Below are the code and all the weights of a small trained network. Each question names an input and a class and asks about switching units off, where a switched-off unit gives its printed mean instead of its output.

import numpy as np


def w(rows, s, z=0):
    codes = np.array(rows[::2]) - 128.0
    scale = np.full(codes.shape[1], s)
    scale[-1] = z or s
    return codes * scale


def f(y):
    return np.maximum(y, 0)


def log_softmax(a):
    a = a - a.max(-1, keepdims=True)
    return a - np.log(np.exp(a).sum(-1, keepdims=True))


def net(x, mask):
    res = np.array(x, float).reshape(1, 3) / 4 @ E
    y = f(res @ A[0][:, :-1].T + A[0][:, -1])
    res = res + np.where(mask, y, B[0][:, -1]) @ B[0][:, :-1]
    return log_softmax(res[-1] @ U[:, :-1].T + U[:, -1])


A, B = {}, {}
E = w([
[83,252,109,157],'x0',
[138,46,57,166],'x1',
[196,153,151,192],'x2',
],0.015)
A[0] = w([
[154,97,146,106,157],'n1',
[140,160,98,38,138],'n2',
[207,81,179,102,159],'n3',
[164,148,124,177,53],'n4',
[213,132,55,200,217],'n5',
[150,81,120,153,151],'n6',
[136,167,189,96,148],'n7',
[164,78,194,188,207],'n8',
[65,121,112,112,169],'n9',
[166,104,128,239,152],'n10',
[255,88,163,127,162],'n11',
[115,199,79,153,255],'n12',
[95,170,161,51,156],'n13',
[180,118,108,203,149],'n14',
[110,200,114,153,96],'n15',
[131,124,25,113,195],'n16',
[56,112,104,109,147],'n17',
[112,158,62,161,59],'n18',
[164,97,88,74,119],'n19',
[36,97,104,103,149],'n20',
[59,163,82,121,143],'n21',
[173,209,172,175,138],'n22',
[169,91,121,94,158],'n23',
[78,181,133,66,114],'n24',
[77,133,151,90,132],'n25',
[63,166,142,96,129],'n26',
[39,158,93,138,161],'n27',
[122,137,76,188,139],'n28',
[170,107,123,79,124],'n29',
[172,95,182,95,162],'n30',
[124,62,93,117,103],'n31',
[104,142,144,70,191],'n32',
[176,207,161,162,132],'n33',
[162,100,144,61,154],'n34',
],0.015,0.0062)
B[0] = w([
[136,120,129,105,183],'n1',
[146,95,115,151,177],'n2',
[125,105,127,65,232],'n3',
[157,113,114,131,167],'n4',
[194,145,82,199,249],'n5',
[139,163,127,112,197],'n6',
[133,200,61,99,207],'n7',
[141,153,105,65,225],'n8',
[84,94,95,162,182],'n9',
[216,117,96,172,227],'n10',
[123,166,129,63,249],'n11',
[106,152,170,172,252],'n12',
[111,99,129,174,220],'n13',
[207,136,78,173,212],'n14',
[103,170,140,110,218],'n15',
[84,148,107,159,203],'n16',
[111,125,97,154,185],'n17',
[97,92,169,154,178],'n18',
[126,148,143,103,183],'n19',
[84,129,102,142,199],'n20',
[48,131,181,138,207],'n21',
[102,248,83,99,244],'n22',
[133,143,143,72,195],'n23',
[95,147,94,156,215],'n24',
[154,83,108,124,179],'n25',
[99,142,91,153,206],'n26',
[45,145,171,151,216],'n27',
[126,90,129,221,190],'n28',
[114,119,146,77,174],'n29',
[129,97,143,91,205],'n30',
[122,168,134,104,205],'n31',
[136,73,137,124,191],'n32',
[108,254,101,101,234],'n33',
[128,103,126,77,193],'n34',
],0.012,0.015)
U = w([
[81,79,155,245,223],'0',
[52,166,137,73,148],'1',
[113,51,164,120,124],'2',
[228,200,10,155,86],'3',
[224,87,234,79,177],'4',
[57,234,144,143,1],'5',
],0.011,0.0026)

Each question gives the input, the list of numbers given to net, and the class t.
The units are the neurons (one row each of A and B). Each row of codes is followed by its name. A weight is (code - 128) times the scale printed after its matrix; where a second scale follows, it is the last column's (A, B and U).
mask holds one flag per neuron, in row order. A switched-off neuron (its flag False) gives its mean, the last column of its row in B, instead of its output. The means were averaged over made-up inputs and are rounded, as every weight is.
A unit's drop is (log p(t) with every unit on - log p(t) with that unit switched off) / (log p(t) with every unit on - log p(t) with every unit switched off).
top k neurons: the k neurons with the biggest drops, biggest first
drop when u is switched off: that unit's drop, to one decimal
input [-2,4,-3], class 1: top 2 neurons => (n10 n14)
input [-7,0,6], class 4: top neuron => (n22)
input [-2,-8,-1], class 3: top 3 neurons => (n27 n21 n7)
input [-2,-3,-1], class 1: top 2 neurons => (n10 n5)
input [-4,2,-1], class 4: top 2 neurons => (n22 n33)
input [-1,2,-6], class 1: top 2 neurons => (n5 n28)
input [-1,5,-7], class 1: top 2 neurons => (n5 n31)
input [-6,-8,1], class 1: top 2 neurons => (n7 n10)
input [-4,-3,-4], class 2: top 2 neurons => (n22 n33)
input [-7,2,4], class 4: drop when n3 is switched off => 0.2
input [-2,3,-3], class 1: drop when n10 is switched off => 0.1
input [-6,-2,-3], class 4: drop when n33 is switched off => 0.1
